Below is a small trained network, with its code and all its weights. Each question gives an input and a class and asks what happens when units are switched off, that is, made to give their printed mean instead of their output.

import numpy as np


def w(rows, s, z=0):
    codes = np.array(rows[::2]) - 128.0
    scale = np.full(codes.shape[1], s)
    scale[-1] = z or s
    return codes * scale


def f(y):
    return np.maximum(y, 0)


def log_softmax(a):
    a = a - a.max(-1, keepdims=True)
    return a - np.log(np.exp(a).sum(-1, keepdims=True))


def net(x, mask):
    res = np.array(x, float).reshape(1, 4) / 4 @ E
    y = f(res @ A[0][:, :-1].T + A[0][:, -1])
    res = res + np.where(mask, y, B[0][:, -1]) @ B[0][:, :-1]
    return log_softmax(res[-1] @ U[:, :-1].T + U[:, -1])


A, B = {}, {}
E = w([
[243,52,232,6],'x0',
[1,62,253,148],'x1',
[139,106,132,138],'x2',
[51,28,48,50],'x3',
],0.006)
A[0] = w([
[145,152,194,86,143],'neuron 0',
[117,121,174,44,154],'neuron 1',
[156,110,162,89,104],'neuron 2',
[216,103,14,168,12],'neuron 3',
[133,70,112,144,105],'neuron 4',
[181,140,165,106,9],'neuron 5',
[83,115,198,160,36],'neuron 6',
[175,148,193,108,138],'neuron 7',
[77,112,74,209,114],'neuron 8',
[178,91,163,118,64],'neuron 9',
[161,113,203,67,68],'neuron 10',
[126,97,130,159,33],'neuron 11',
[144,130,162,60,123],'neuron 12',
[173,160,190,207,24],'neuron 13',
[158,190,188,197,3],'neuron 14',
[84,126,98,197,104],'neuron 15',
[56,95,200,146,28],'neuron 16',
[41,84,145,94,66],'neuron 17',
[95,179,137,247,79],'neuron 18',
[92,137,214,158,11],'neuron 19',
[114,64,61,96,124],'neuron 20',
[148,80,137,168,60],'neuron 21',
[70,60,39,67,150],'neuron 22',
[189,146,53,94,93],'neuron 23',
],0.013,0.0017)
B[0] = w([
[88,114,95,143,208],'neuron 0',
[118,89,83,125,226],'neuron 1',
[108,102,107,104,203],'neuron 2',
[146,164,165,55,247],'neuron 3',
[105,130,144,139,159],'neuron 4',
[120,113,135,128,193],'neuron 5',
[160,179,157,91,212],'neuron 6',
[109,98,102,141,217],'neuron 7',
[107,77,71,63,234],'neuron 8',
[116,124,93,113,201],'neuron 9',
[109,117,47,109,245],'neuron 10',
[139,130,121,120,140],'neuron 11',
[117,102,94,119,209],'neuron 12',
[121,148,193,214,213],'neuron 13',
[121,114,172,218,217],'neuron 14',
[106,97,81,82,214],'neuron 15',
[177,172,149,59,244],'neuron 16',
[169,177,177,133,238],'neuron 17',
[97,67,74,122,254],'neuron 18',
[181,180,154,105,206],'neuron 19',
[97,159,162,194,206],'neuron 20',
[118,155,110,135,142],'neuron 21',
[131,98,143,249,253],'neuron 22',
[160,183,173,76,233],'neuron 23',
],0.019,0.0073)
U = w([
[55,75,44,78,56],'0',
[192,247,160,54,102],'1',
[93,142,147,233,255],'2',
],0.011,0.0026)

Each question gives the input, the list of numbers given to net, and the class t.
The units are the neurons (one row each of A and B). Each row of codes is followed by its name. A weight is (code - 128) times the scale printed after its matrix; where a second scale follows, it is the last column's (A, B and U).
mask holds one flag per neuron, in row order. A switched-off neuron (its flag False) gives its mean, the last column of its row in B, instead of its output. The means were averaged over made-up inputs and are rounded, as every weight is.
A unit's drop is (log p(t) with every unit on - log p(t) with that unit switched off) / (log p(t) with every unit on - log p(t) with every unit switched off).
The circuit of an input: a set's keep is (log p(t) with only the set's units on - log p(t) with every unit switched off) / (log p(t) with every unit on - log p(t) with every unit switched off). Starting from the 12 units with the biggest drops (on a tie, the unit counted first), units are removed one at a time, each time the one whose removal leaves the highest keep (on an exact tie, the one counted first), for as long as the keep stays at least 0.8.
circuit, biggest first: the units of the circuit, biggest drop first
most important unit: the unit with the biggest drop
k most important neurons: the k neurons with the biggest drops, biggest first
drop of u: that unit's drop, to one decimal
input [-3,6,-4,8], class 2: circuit, biggest first	(neuron 22)
input [-1,-5,7,4], class 1: 2 most important neurons	(neuron 3; neuron 23)
input [-5,8,-3,-7], class 1: 4 most important neurons	(neuron 16; neuron 19; neuron 6; neuron 22)
input [-5,2,1,-5], class 0: 2 most important neurons	(neuron 18; neuron 8)
input [1,-7,6,-8], class 2: 2 most important neurons	(neuron 14; neuron 13)
input [-4,3,-6,-4], class 0: 3 most important neurons	(neuron 18; neuron 22; neuron 8)
input [2,1,7,3], class 2: 3 most important neurons	(neuron 8; neuron 18; neuron 15)
input [-1,8,7,-7], class 1: 2 most important neurons	(neuron 16; neuron 19)
input [4,-6,5,6], class 1: 3 most important neurons	(neuron 23; neuron 3; neuron 14)
input [-5,0,-1,-4], class 0: 4 most important neurons	(neuron 18; neuron 8; neuron 22; neuron 15)
input [-2,4,-5,5], class 2: 2 most important neurons	(neuron 22; neuron 3)
input [6,5,-1,-6], class 0: 2 most important neurons	(neuron 10; neuron 22)
input [5,-5,-2,8], class 2: 2 most important neurons	(neuron 22; neuron 20)
input [-7,-5,4,-5], class 0: most important unit	neuron 18
input [0,4,1,6], class 2: drop of neuron 22	0.7
input [8,-8,-8,-1], class 0: drop of neuron 19	0.1
